One or more rows, then a matrix. The matrix takes each point to its nearest point in the smallest flat space through zero that holds the rows.
-0.81 -0.49 -2.07 0.89 -0.77 1.24 -1.60 -1.24 -4.01 2.57 0.67 -6.18 -0.35 -0.05 -0.15
0.16 -4.91 -1.27 -2.45 -7.04 2.42 -6.72 -2.16 -6.70 -1.38 -3.08 -8.69 -0.40 0.57 4.80
Matrix:
0.02 -0.03 0.03 -0.04 -0.04 -0.01 -0.02 0.01 0.03 -0.07 -0.04 0.06 0.00 0.01 0.04
-0.03 0.12 -0.03 0.09 0.17 -0.03 0.13 0.02 0.06 0.11 0.10 0.05 0.00 -0.02 -0.13
0.03 -0.03 0.07 -0.06 -0.04 -0.03 0.00 0.03 0.10 -0.12 -0.06 0.17 0.01 0.01 0.05
-0.04 0.09 -0.06 0.09 0.13 0.00 0.09 0.00 -0.02 0.14 0.10 -0.07 -0.01 -0.02 -0.12
-0.04 0.17 -0.04 0.13 0.23 -0.04 0.19 0.03 0.09 0.16 0.14 0.08 0.00 -0.02 -0.19
-0.01 -0.03 -0.03 0.00 -0.04 0.02 -0.05 -0.02 -0.07 0.02 -0.01 -0.11 -0.01 0.00 0.02
-0.02 0.13 0.00 0.09 0.19 -0.05 0.17 0.04 0.12 0.08 0.10 0.15 0.01 -0.02 -0.14
0.01 0.02 0.03 0.00 0.03 -0.02 0.04 0.02 0.07 -0.03 0.00 0.11 0.01 0.00 -0.01
0.03 0.06 0.10 -0.02 0.09 -0.07 0.12 0.07 0.23 -0.10 0.00 0.34 0.02 0.00 -0.03
-0.07 0.11 -0.12 0.14 0.16 0.02 0.08 -0.03 -0.10 0.24 0.14 -0.20 -0.01 -0.02 -0.16
-0.04 0.10 -0.06 0.10 0.14 -0.01 0.10 0.00 0.00 0.14 0.11 -0.05 0.00 -0.02 -0.13
0.06 0.05 0.17 -0.07 0.08 -0.11 0.15 0.11 0.34 -0.20 -0.05 0.52 0.03 0.00 0.00
0.00 0.00 0.01 -0.01 0.00 -0.01 0.01 0.01 0.02 -0.01 0.00 0.03 0.00 0.00 0.00
0.01 -0.02 0.01 -0.02 -0.02 0.00 -0.02 0.00 0.00 -0.02 -0.02 0.00 0.00 0.00 0.02
0.04 -0.13 0.05 -0.12 -0.19 0.02 -0.14 -0.01 -0.03 -0.16 -0.13 0.00 0.00 0.02 0.16

4.28 1.86 4.40 -4.40 -0.60 3.62 3.72 3.47 0.97 -3.12 0.23 1.98 -2.72 1.33 0.96
6.44 2.65 4.62 -3.06 -0.45 4.67 5.38 4.24 1.46 -0.03 3.54 1.32 -2.01 -0.08 -0.21
Matrix:
0.26 0.10 0.16 -0.07 -0.01 0.18 0.21 0.16 0.06 0.07 0.19 0.03 -0.05 -0.03 -0.03
0.10 0.04 0.07 -0.04 -0.01 0.07 0.09 0.07 0.02 0.02 0.07 0.02 -0.02 -0.01 -0.01
0.16 0.07 0.16 -0.15 -0.02 0.13 0.14 0.12 0.04 -0.10 0.02 0.07 -0.09 0.04 0.03
-0.07 -0.04 -0.15 0.21 0.03 -0.09 -0.07 -0.10 -0.02 0.24 0.12 -0.10 0.13 -0.11 -0.08
-0.01 -0.01 -0.02 0.03 0.00 -0.01 -0.01 -0.01 0.00 0.03 0.01 -0.01 0.02 -0.01 -0.01
0.18 0.07 0.13 -0.09 -0.01 0.13 0.15 0.12 0.04 -0.01 0.09 0.04 -0.06 0.00 0.00
0.21 0.09 0.14 -0.07 -0.01 0.15 0.18 0.13 0.05 0.04 0.15 0.03 -0.05 -0.02 -0.02
0.16 0.07 0.12 -0.10 -0.01 0.12 0.13 0.11 0.04 -0.03 0.07 0.04 -0.06 0.01 0.00
0.06 0.02 0.04 -0.02 0.00 0.04 0.05 0.04 0.01 0.02 0.04 0.01 -0.01 -0.01 -0.01
0.07 0.02 -0.10 0.24 0.03 -0.01 0.04 -0.03 0.02 0.36 0.28 -0.11 0.14 -0.16 -0.13
0.19 0.07 0.02 0.12 0.01 0.09 0.15 0.07 0.04 0.28 0.30 -0.06 0.07 -0.13 -0.11
0.03 0.02 0.07 -0.10 -0.01 0.04 0.03 0.04 0.01 -0.11 -0.06 0.05 -0.06 0.05 0.04
-0.05 -0.02 -0.09 0.13 0.02 -0.06 -0.05 -0.06 -0.01 0.14 0.07 -0.06 0.08 -0.06 -0.05
-0.03 -0.01 0.04 -0.11 -0.01 0.00 -0.02 0.01 -0.01 -0.16 -0.13 0.05 -0.06 0.07 0.06
-0.03 -0.01 0.03 -0.08 -0.01 0.00 -0.02 0.00 -0.01 -0.13 -0.11 0.04 -0.05 0.06 0.05

-1.71 0.33 0.39 -3.10 2.38 3.36 -0.02 -3.13 2.78 2.49 6.93 7.16 -0.25 2.17 1.28
-2.23 -3.44 3.51 -1.18 0.46 0.19 4.71 -4.68 1.98 -1.89 2.82 1.72 -6.19 3.52 -0.91
Matrix:
0.04 0.04 -0.05 0.03 -0.02 -0.02 -0.06 0.08 -0.04 0.01 -0.07 -0.06 0.08 -0.06 0.00
0.04 0.11 -0.10 -0.01 0.02 0.04 -0.14 0.10 -0.02 0.09 0.01 0.05 0.18 -0.08 0.05
-0.05 -0.10 0.10 -0.01 -0.01 -0.02 0.13 -0.10 0.03 -0.08 0.02 -0.02 -0.17 0.08 -0.04
0.03 -0.01 -0.01 0.06 -0.05 -0.07 0.00 0.06 -0.05 -0.05 -0.13 -0.14 0.00 -0.04 -0.03
-0.02 0.02 -0.01 -0.05 0.04 0.06 -0.02 -0.03 0.04 0.05 0.10 0.11 0.02 0.02 0.03
-0.02 0.04 -0.02 -0.07 0.06 0.08 -0.05 -0.03 0.05 0.08 0.15 0.16 0.06 0.02 0.04
-0.06 -0.14 0.13 0.00 -0.02 -0.05 0.19 -0.14 0.03 -0.12 0.00 -0.05 -0.24 0.10 -0.06
0.08 0.10 -0.10 0.06 -0.03 -0.03 -0.14 0.16 -0.08 0.03 -0.14 -0.11 0.18 -0.12 0.02
-0.04 -0.02 0.03 -0.05 0.04 0.05 0.03 -0.08 0.05 0.02 0.12 0.12 -0.05 0.06 0.01
0.01 0.09 -0.08 -0.05 0.05 0.08 -0.12 0.03 0.02 0.11 0.11 0.14 0.15 -0.03 0.06
-0.07 0.01 0.02 -0.13 0.10 0.15 0.00 -0.14 0.12 0.11 0.30 0.31 -0.01 0.09 0.06
-0.06 0.05 -0.02 -0.14 0.11 0.16 -0.05 -0.11 0.12 0.14 0.31 0.33 0.05 0.07 0.07
0.08 0.18 -0.17 0.00 0.02 0.06 -0.24 0.18 -0.05 0.15 -0.01 0.05 0.31 -0.14 0.07
-0.06 -0.08 0.08 -0.04 0.02 0.02 0.10 -0.12 0.06 -0.03 0.09 0.07 -0.14 0.09 -0.01
0.00 0.05 -0.04 -0.03 0.03 0.04 -0.06 0.02 0.01 0.06 0.06 0.07 0.07 -0.01 0.03

-5.50 -1.48 3.78 -2.25 7.66 -2.11 7.23 2.56 1.47 4.55 -5.42 1.93 2.76 -2.46 -4.02
Matrix:
0.12 0.03 -0.08 0.05 -0.16 0.04 -0.15 -0.05 -0.03 -0.10 0.11 -0.04 -0.06 0.05 0.09
0.03 0.01 -0.02 0.01 -0.04 0.01 -0.04 -0.01 -0.01 -0.03 0.03 -0.01 -0.02 0.01 0.02
-0.08 -0.02 0.06 -0.03 0.11 -0.03 0.11 0.04 0.02 0.07 -0.08 0.03 0.04 -0.04 -0.06
0.05 0.01 -0.03 0.02 -0.07 0.02 -0.06 -0.02 -0.01 -0.04 0.05 -0.02 -0.02 0.02 0.03
-0.16 -0.04 0.11 -0.07 0.23 -0.06 0.21 0.08 0.04 0.13 -0.16 0.06 0.08 -0.07 -0.12
0.04 0.01 -0.03 0.02 -0.06 0.02 -0.06 -0.02 -0.01 -0.04 0.04 -0.02 -0.02 0.02 0.03
-0.15 -0.04 0.11 -0.06 0.21 -0.06 0.20 0.07 0.04 0.13 -0.15 0.05 0.08 -0.07 -0.11
-0.05 -0.01 0.04 -0.02 0.08 -0.02 0.07 0.03 0.01 0.04 -0.05 0.02 0.03 -0.02 -0.04
-0.03 -0.01 0.02 -0.01 0.04 -0.01 0.04 0.01 0.01 0.03 -0.03 0.01 0.02 -0.01 -0.02
-0.10 -0.03 0.07 -0.04 0.13 -0.04 0.13 0.04 0.03 0.08 -0.10 0.03 0.05 -0.04 -0.07
0.11 0.03 -0.08 0.05 -0.16 0.04 -0.15 -0.05 -0.03 -0.10 0.11 -0.04 -0.06 0.05 0.08
-0.04 -0.01 0.03 -0.02 0.06 -0.02 0.05 0.02 0.01 0.03 -0.04 0.01 0.02 -0.02 -0.03
-0.06 -0.02 0.04 -0.02 0.08 -0.02 0.08 0.03 0.02 0.05 -0.06 0.02 0.03 -0.03 -0.04
0.05 0.01 -0.04 0.02 -0.07 0.02 -0.07 -0.02 -0.01 -0.04 0.05 -0.02 -0.03 0.02 0.04
0.09 0.02 -0.06 0.03 -0.12 0.03 -0.11 -0.04 -0.02 -0.07 0.08 -0.03 -0.04 0.04 0.06

-1.72 1.41 -1.49 -4.71 -2.19 -2.58 -2.58 -1.46 -3.89 -3.10 1.49 -6.20 -2.54 5.37 5.48
-7.35 4.16 2.09 -2.95 1.08 0.42 -3.38 6.44 -0.10 -3.42 -2.84 -5.63 0.59 0.50 6.97
Matrix:
0.24 -0.13 -0.09 0.05 -0.06 -0.04 0.09 -0.25 -0.04 0.09 0.12 0.13 -0.05 0.04 -0.19
-0.13 0.07 0.04 -0.04 0.03 0.02 -0.06 0.13 0.01 -0.05 -0.06 -0.09 0.02 -0.01 0.11
-0.09 0.04 0.06 0.04 0.06 0.05 -0.01 0.13 0.07 0.00 -0.07 0.02 0.06 -0.09 0.02
0.05 -0.04 0.04 0.12 0.05 0.07 0.07 0.03 0.10 0.08 -0.04 0.16 0.06 -0.14 -0.15
-0.06 0.03 0.06 0.05 0.06 0.06 0.01 0.12 0.08 0.02 -0.07 0.05 0.06 -0.10 -0.02
-0.04 0.02 0.05 0.07 0.06 0.06 0.02 0.10 0.08 0.03 -0.06 0.07 0.06 -0.11 -0.04
0.09 -0.06 -0.01 0.07 0.01 0.02 0.06 -0.06 0.03 0.06 0.02 0.11 0.01 -0.05 -0.12
-0.25 0.13 0.13 0.03 0.12 0.10 -0.06 0.31 0.12 -0.04 -0.17 -0.03 0.11 -0.15 0.11
-0.04 0.01 0.07 0.10 0.08 0.08 0.03 0.12 0.11 0.05 -0.08 0.11 0.08 -0.15 -0.07
0.09 -0.05 0.00 0.08 0.02 0.03 0.06 -0.04 0.05 0.07 0.01 0.12 0.02 -0.07 -0.13
0.12 -0.06 -0.07 -0.04 -0.07 -0.06 0.02 -0.17 -0.08 0.01 0.09 -0.01 -0.06 0.10 -0.03
0.13 -0.09 0.02 0.16 0.05 0.07 0.11 -0.03 0.11 0.12 -0.01 0.24 0.06 -0.15 -0.23
-0.05 0.02 0.06 0.06 0.06 0.06 0.01 0.11 0.08 0.02 -0.06 0.06 0.06 -0.11 -0.03
0.04 -0.01 -0.09 -0.14 -0.10 -0.11 -0.05 -0.15 -0.15 -0.07 0.10 -0.15 -0.11 0.20 0.11
-0.19 0.11 0.02 -0.15 -0.02 -0.04 -0.12 0.11 -0.07 -0.13 -0.03 -0.23 -0.03 0.11 0.25
